Below is a small trained network, with its code and all its weights. Each question gives an input and a target symbol and asks what happens when units are switched off, that is, made to give their printed mean instead of their output.

import numpy as np


def w(rows, s, z=0):
    codes = np.array(rows[::2]) - 128.0
    scale = np.full(codes.shape[1], s)
    scale[-1] = z or s
    return codes * scale


def f(y):
    return y / 2 * (1 + np.tanh(0.7978845608 * (y + 0.044715 * y**3)))


def softmax(a):
    e = np.exp(a - a.max(-1, keepdims=True))
    return e / e.sum(-1, keepdims=True)


def log_softmax(a):
    a = a - a.max(-1, keepdims=True)
    return a - np.log(np.exp(a).sum(-1, keepdims=True))


def net(x, mask):
    ids = ['αβγδεζθμξπσω'.index(c) for c in x.split()]
    T = len(ids)
    res = E[ids] + P[:T]
    q, k, v = (res @ M[0].T for M in (Q, K, V))
    z = softmax(np.where(np.tri(T) > 0, q @ k.T / 2**0.5, -1e9)) @ v
    res = res + np.where(mask[0], z, O[0][:, -1]) @ O[0][:, :-1]
    y = f(res @ A[0][:, :-1].T + A[0][:, -1])
    res = res + np.where(mask[1:13], y, B[0][:, -1]) @ B[0][:, :-1]
    return log_softmax(res[-1] @ U[:, :-1].T + U[:, -1])


Q, K, V, O, A, B = {}, {}, {}, {}, {}, {}
E = w([
[57,118,142,68,95],'α',
[47,210,137,87,163],'β',
[65,107,45,158,33],'γ',
[153,187,7,58,86],'δ',
[73,132,25,97,142],'ε',
[180,124,139,92,180],'ζ',
[101,152,110,197,93],'θ',
[209,125,49,160,25],'μ',
[76,235,136,115,134],'ξ',
[142,188,88,170,107],'π',
[127,80,191,182,88],'σ',
[158,118,175,188,163],'ω',
],0.014)
P = w([
[166,204,254,90,87],'0',
[145,164,224,75,108],'1',
[131,135,192,89,132],'2',
[113,121,161,113,151],'3',
[103,107,132,113,154],'4',
[92,102,120,119,159],'5',
[90,87,101,133,170],'6',
[90,75,87,142,177],'7',
[99,69,78,128,168],'8',
[104,59,64,120,166],'9',
],0.005)
Q[0] = w([
[193,124,63,210,2],'head 1',
[91,24,241,211,58],'head 1',
],0.0049)
K[0] = w([
[151,61,56,247,70],'head 1',
[37,102,216,194,1],'head 1',
],0.0057)
V[0] = w([
[166,164,102,48,255],'head 1',
[204,73,177,156,140],'head 1',
],0.006)
O[0] = w([
[120,217,69,34,250,254],'head 1',
[99,130,3,174,37,253],'head 1',
],0.0045,0.00083)
A[0] = w([
[254,69,186,188,134,252],'neuron 1',
[56,200,6,131,52,186],'neuron 2',
[126,96,129,31,146,189],'neuron 3',
[112,52,91,135,130,173],'neuron 4',
[55,111,154,90,144,164],'neuron 5',
[165,168,96,58,186,191],'neuron 6',
[141,162,229,136,179,224],'neuron 7',
[64,52,172,197,43,101],'neuron 8',
[57,74,171,96,73,194],'neuron 9',
[80,180,106,104,242,76],'neuron 10',
[62,199,149,85,152,108],'neuron 11',
[167,63,104,155,44,93],'neuron 12',
],0.0095,0.0038)
B[0] = w([
[132,70,214,129,125,242],'neuron 1',
[147,201,220,31,51,189],'neuron 2',
[140,138,119,109,193,212],'neuron 3',
[83,85,99,80,172,161],'neuron 4',
[93,108,179,151,177,165],'neuron 5',
[144,95,89,55,164,254],'neuron 6',
[166,114,233,99,78,210],'neuron 7',
[60,123,90,96,103,235],'neuron 8',
[53,172,132,129,175,197],'neuron 9',
[96,2,72,151,76,207],'neuron 10',
[127,92,169,103,128,167],'neuron 11',
[148,74,83,90,81,177],'neuron 12',
],0.0088,0.0061)
U = w([
[139,151,201,89,94,216],'α',
[175,128,192,210,140,96],'β',
[113,96,140,105,138,141],'γ',
[93,157,63,119,91,37],'δ',
[72,195,154,139,199,76],'ε',
[185,107,95,137,64,38],'ζ',
[85,61,124,177,104,40],'θ',
[132,173,94,180,116,185],'μ',
[162,172,107,87,115,3],'ξ',
[177,221,116,169,108,203],'π',
[99,74,2,127,168,161],'σ',
[201,90,89,120,183,141],'ω',
],0.0091,0.0071)

Each question gives the input, a string of symbols that net reads in full, and the target symbol t.
The units are the heads (2 rows each of Q, K, V and O) and the neurons (one row each of A and B). Each row of codes is followed by its name. A weight is (code - 128) times the scale printed after its matrix; where a second scale follows, it is the last column's (O, A, B and U).
mask holds one flag per unit, heads first, then neurons. A switched-off unit (its flag False) gives its mean, the last column of its rows in O or B, instead of its output. The means were averaged over made-up inputs and are rounded, as every weight is.
A unit's drop is (log p(t) with every unit on - log p(t) with that unit switched off) / (log p(t) with every unit on - log p(t) with every unit switched off).
The circuit of an input: a set's keep is (log p(t) with only the set's units on - log p(t) with every unit switched off) / (log p(t) with every unit on - log p(t) with every unit switched off). Starting from the 12 units with the biggest drops (on a tie, the unit counted first), units are removed one at a time, each time the one whose removal leaves the highest keep (on an exact tie, the one counted first), for as long as the keep stays at least 0.8.
circuit, biggest first: the units of the circuit, biggest drop first
k most important neurons: the k neurons with the biggest drops, biggest first
drop of u: that unit's drop, to one decimal
input γ ζ ω, target β: circuit, biggest first -> neuron 2; neuron 6; neuron 1; neuron 8
input ζ ω ζ ζ α α, target ε: circuit, biggest first -> neuron 9; neuron 5; neuron 12; neuron 10
input ζ α ζ, target ω: circuit, biggest first -> head 1; neuron 2; neuron 6; neuron 8
input ζ σ σ ζ ζ σ π ζ ζ σ, target θ: 4 most important neurons -> neuron 1; neuron 6; neuron 3; neuron 2
input ζ α ζ ζ ω ζ, target σ: circuit, biggest first -> head 1; neuron 2
input σ ζ σ α σ α σ μ, target α: 3 most important neurons -> neuron 2; neuron 1; neuron 10
input σ σ σ ζ β ζ γ, target δ: 2 most important neurons -> neuron 2; neuron 8
input σ ω π ζ ω ω μ, target α: 4 most important neurons -> neuron 2; neuron 10; neuron 1; neuron 6
input σ α ζ ξ γ, target δ: 4 most important neurons -> neuron 8; neuron 2; neuron 1; neuron 7
input ξ ζ ζ ω ξ σ σ π, target π: most important neuron -> neuron 1
input π ζ μ ζ σ δ π α, target ε: drop of neuron 2 -> 0.0
input ζ μ ζ σ γ ζ δ, target α: drop of neuron 2 -> 2.3
input δ ζ ζ, target ω: drop of head 1 -> 0.5
